Below are the code and all the weights of a small trained network. Each question names an input and a target symbol and asks about switching units off, where a switched-off unit gives its printed mean instead of its output.

import numpy as np


def w(rows, s, z=0):
    codes = np.array(rows[::2]) - 128.0
    scale = np.full(codes.shape[1], s)
    scale[-1] = z or s
    return codes * scale


def norm(h):
    return h / np.sqrt((h * h).mean(-1, keepdims=True) + 1e-5)


def softmax(a):
    e = np.exp(a - a.max(-1, keepdims=True))
    return e / e.sum(-1, keepdims=True)


def log_softmax(a):
    a = a - a.max(-1, keepdims=True)
    return a - np.log(np.exp(a).sum(-1, keepdims=True))


def net(x, mask):
    ids = ['ΓΔΠΣαβζηθλμτψω'.index(c) for c in x.split()]
    T = len(ids)
    res = E[ids] + P[:T]
    u = 0
    for l in range(2):
        r = norm(res)
        for j in range(3):
            rows = slice(3 * j, 3 * j + 3)
            q, k, v = (r @ M[l][rows].T for M in (Q, K, V))
            z = softmax(np.where(np.tri(T) > 0, q @ k.T / 3**0.5, -1e9)) @ v
            o = O[l][rows]
            res = res + np.where(mask[u + j], z, o[:, -1]) @ o[:, :-1]
        u += 3
    return log_softmax(norm(res)[-1] @ U[:, :-1].T + U[:, -1])


Q, K, V, O = {}, {}, {}, {}
E = w([
[193,186,53,119,124,109,67],'Γ',
[113,102,203,83,59,126,71],'Δ',
[139,123,214,35,158,99,121],'Π',
[129,118,193,37,68,101,125],'Σ',
[125,101,254,82,174,133,108],'α',
[187,84,52,118,134,38,77],'β',
[156,80,99,83,206,200,234],'ζ',
[136,74,49,38,118,174,202],'η',
[120,119,251,73,101,101,139],'θ',
[36,196,127,128,190,93,126],'λ',
[126,66,48,85,151,216,139],'μ',
[116,86,196,101,126,163,42],'τ',
[142,102,183,58,193,169,72],'ψ',
[125,105,166,45,103,131,59],'ω',
],0.0078)
P = w([
[61,78,69,9,156,135,120],'0',
[80,86,80,27,142,127,104],'1',
[96,98,89,34,144,114,98],'2',
[111,98,98,50,138,112,93],'3',
[128,104,101,61,138,104,92],'4',
[142,109,111,67,138,103,88],'5',
[156,118,112,83,139,103,88],'6',
[169,112,120,92,142,96,88],'7',
[184,124,131,103,141,102,89],'8',
[200,118,125,115,143,95,91],'9',
[215,107,142,128,149,100,88],'10',
[252,105,141,138,146,111,118],'11',
[220,103,171,148,151,74,94],'12',
],0.0036)
Q[0] = w([
[160,146,103,62,180,91,119],'0.h1',
[155,176,109,22,148,142,71],'0.h1',
[59,170,181,80,191,100,112],'0.h1',
[220,96,139,92,117,166,137],'0.h2',
[115,46,123,102,146,24,102],'0.h2',
[134,185,161,29,220,85,36],'0.h2',
[5,133,88,158,157,192,227],'0.h3',
[93,127,99,178,137,81,141],'0.h3',
[121,140,211,171,29,123,155],'0.h3',
],0.024)
K[0] = w([
[198,132,118,139,122,128,140],'0.h1',
[205,121,102,152,107,112,103],'0.h1',
[184,109,184,99,123,129,100],'0.h1',
[102,160,79,198,149,90,132],'0.h2',
[160,111,114,119,77,99,147],'0.h2',
[253,131,150,168,131,104,93],'0.h2',
[190,74,100,71,89,158,144],'0.h3',
[155,120,143,162,98,153,153],'0.h3',
[75,123,163,87,106,137,134],'0.h3',
],0.033)
V[0] = w([
[18,115,120,205,129,155,75],'0.h1',
[76,218,131,142,204,75,164],'0.h1',
[90,122,123,5,152,101,73],'0.h1',
[99,206,85,128,90,121,153],'0.h2',
[61,196,170,157,191,117,90],'0.h2',
[63,135,147,149,56,88,162],'0.h2',
[112,105,124,125,137,170,184],'0.h3',
[48,163,116,221,115,116,151],'0.h3',
[96,91,70,135,120,154,170],'0.h3',
],0.02)
O[0] = w([
[166,197,88,242,191,189,155,47],'0.h1',
[241,180,215,139,59,129,198,79],'0.h1',
[185,27,77,23,149,167,218,254],'0.h1',
[49,179,97,99,90,168,96,97],'0.h2',
[1,67,200,198,117,126,103,74],'0.h2',
[39,210,129,145,160,18,172,64],'0.h2',
[120,120,88,159,56,139,188,96],'0.h3',
[51,53,105,222,92,19,70,64],'0.h3',
[97,70,135,147,99,135,215,107],'0.h3',
],0.0093,0.027)
Q[1] = w([
[119,107,251,64,169,105,169],'1.h1',
[166,134,78,235,105,70,184],'1.h1',
[172,135,188,117,159,143,62],'1.h1',
[126,103,128,136,134,131,83],'1.h2',
[119,90,143,171,136,99,138],'1.h2',
[114,107,124,116,110,92,154],'1.h2',
[216,23,105,137,167,67,176],'1.h3',
[190,101,66,143,49,74,65],'1.h3',
[183,198,79,160,92,195,95],'1.h3',
],0.022)
K[1] = w([
[178,168,126,118,34,103,9],'1.h1',
[38,101,133,89,111,173,232],'1.h1',
[175,176,166,106,148,138,90],'1.h1',
[95,107,150,118,134,77,138],'1.h2',
[102,133,91,110,69,147,128],'1.h2',
[107,137,150,139,119,148,61],'1.h2',
[232,1,116,89,179,86,139],'1.h3',
[233,68,97,101,19,112,43],'1.h3',
[171,214,140,229,119,160,101],'1.h3',
],0.019)
V[1] = w([
[241,153,50,174,123,39,99],'1.h1',
[135,74,105,157,113,145,91],'1.h1',
[218,134,129,154,194,69,200],'1.h1',
[5,60,150,89,107,109,27],'1.h2',
[147,32,83,144,99,39,87],'1.h2',
[131,116,106,120,129,111,49],'1.h2',
[173,191,109,151,156,103,139],'1.h3',
[38,73,107,153,134,68,70],'1.h3',
[80,134,151,197,73,116,101],'1.h3',
],0.028)
O[1] = w([
[199,231,135,70,156,208,215,130],'1.h1',
[100,140,142,160,120,180,127,141],'1.h1',
[224,178,123,145,171,96,201,152],'1.h1',
[74,135,143,138,130,170,250,103],'1.h2',
[67,140,199,96,197,145,123,140],'1.h2',
[110,98,136,134,174,121,161,124],'1.h2',
[93,147,147,79,107,206,127,93],'1.h3',
[205,114,85,124,100,85,72,69],'1.h3',
[172,87,114,77,156,131,134,3],'1.h3',
],0.02,0.046)
U = w([
[55,118,159,110,82,191,66,153],'Γ',
[57,183,47,173,190,80,114,100],'Δ',
[152,64,222,46,93,75,149,86],'Π',
[65,150,95,21,115,32,139,66],'Σ',
[157,117,234,235,146,94,119,98],'α',
[172,212,145,92,150,174,149,157],'β',
[164,137,134,198,9,124,174,141],'ζ',
[116,131,40,92,32,122,184,131],'η',
[88,186,177,152,107,8,134,88],'θ',
[200,92,73,136,104,65,63,254],'λ',
[147,120,32,215,94,185,153,134],'μ',
[137,117,104,242,208,168,93,96],'τ',
[193,39,176,160,151,199,111,71],'ψ',
[104,59,41,65,209,148,130,105],'ω',
],0.012,0.0074)

Each question gives the input, a string of symbols that net reads in full, and the target symbol t.
The units are the heads (3 rows each of Q, K, V and O). Each row of codes is followed by its name. A weight is (code - 128) times the scale printed after its matrix; where a second scale follows, it is the last column's (O and U).
mask holds one flag per head, layer by layer. A switched-off head (its flag False) gives its mean, the last column of its rows in O, instead of its output. The means were averaged over made-up inputs and are rounded, as every weight is.
A unit's drop is (log p(t) with every unit on - log p(t) with that unit switched off) / (log p(t) with every unit on - log p(t) with every unit switched off).
The circuit of an input: a set's keep is (log p(t) with only the set's units on - log p(t) with every unit switched off) / (log p(t) with every unit on - log p(t) with every unit switched off). Starting from all 6 units, units are removed one at a time, each time the one whose removal leaves the highest keep (on an exact tie, the one counted first), for as long as the keep stays at least 0.8.
units of the circuit, in order: the units of the circuit, biggest drop first
unit that matters most: the unit with the biggest drop
which heads matter: for each layer, one digit per head in row order, 1 if its drop is at least 0.15 and else 0, layers parted by /
input β τ β τ β α Γ, target Γ: units of the circuit, in order => 0.h2, 1.h1, 0.h1
input τ α α Π Π ω ω α, target α: units of the circuit, in order => 0.h2
input ψ λ Δ, target λ: which heads matter => 001 / 001
input Π Π ψ α Γ β β Π λ α β Γ λ, target Γ: units of the circuit, in order => 0.h1, 1.h1, 0.h2
input Δ β ω β β ω Π μ ω λ α, target λ: units of the circuit, in order => 0.h3, 1.h3
input ω Γ ψ Δ, target Γ: which heads matter => 010 / 101
input Δ Π λ, target Π: units of the circuit, in order => 0.h1, 1.h1
input τ Γ ψ ψ Σ ζ ω, target Γ: units of the circuit, in order => 0.h2, 1.h1
input β Γ Π Γ μ α Δ Δ λ η ψ Γ η, target Γ: which heads matter => 111 / 110
input Δ Π θ β β β Δ Γ ω η Π, target Γ: which heads matter => 010 / 100
input ω μ Π ω Σ, target Σ: which heads matter => 111 / 111
input ω Π ω η ω β μ Γ Γ τ λ η, target λ: which heads matter => 011 / 001
input Δ Π ω β Γ α θ τ, target Γ: units of the circuit, in order => 0.h2, 1.h1, 0.h3
input β Δ τ β Γ Γ μ α ζ, target Γ: which heads matter => 010 / 100
input ω ω η Δ ψ, target ψ: units of the circuit, in order => 0.h2
input τ Π θ Δ, target Δ: units of the circuit, in order => 0.h1, 0.h2
input λ λ Γ Π ω, target Γ: which heads matter => 111 / 110
input β ψ Γ λ ω, target λ: which heads matter => 001 / 001
input ω ψ Γ Δ ω α α Σ Γ μ, target Γ: which heads matter => 010 / 100
input Γ η λ Σ, target λ: unit that matters most => 0.h3
input η ω τ β θ β λ Γ Γ Π λ, target Γ: which heads matter => 011 / 100
input Σ η η μ, target μ: units of the circuit, in order => 0.h3, 0.h1
input β α λ β, target λ: units of the circuit, in order => 1.h3, 0.h3
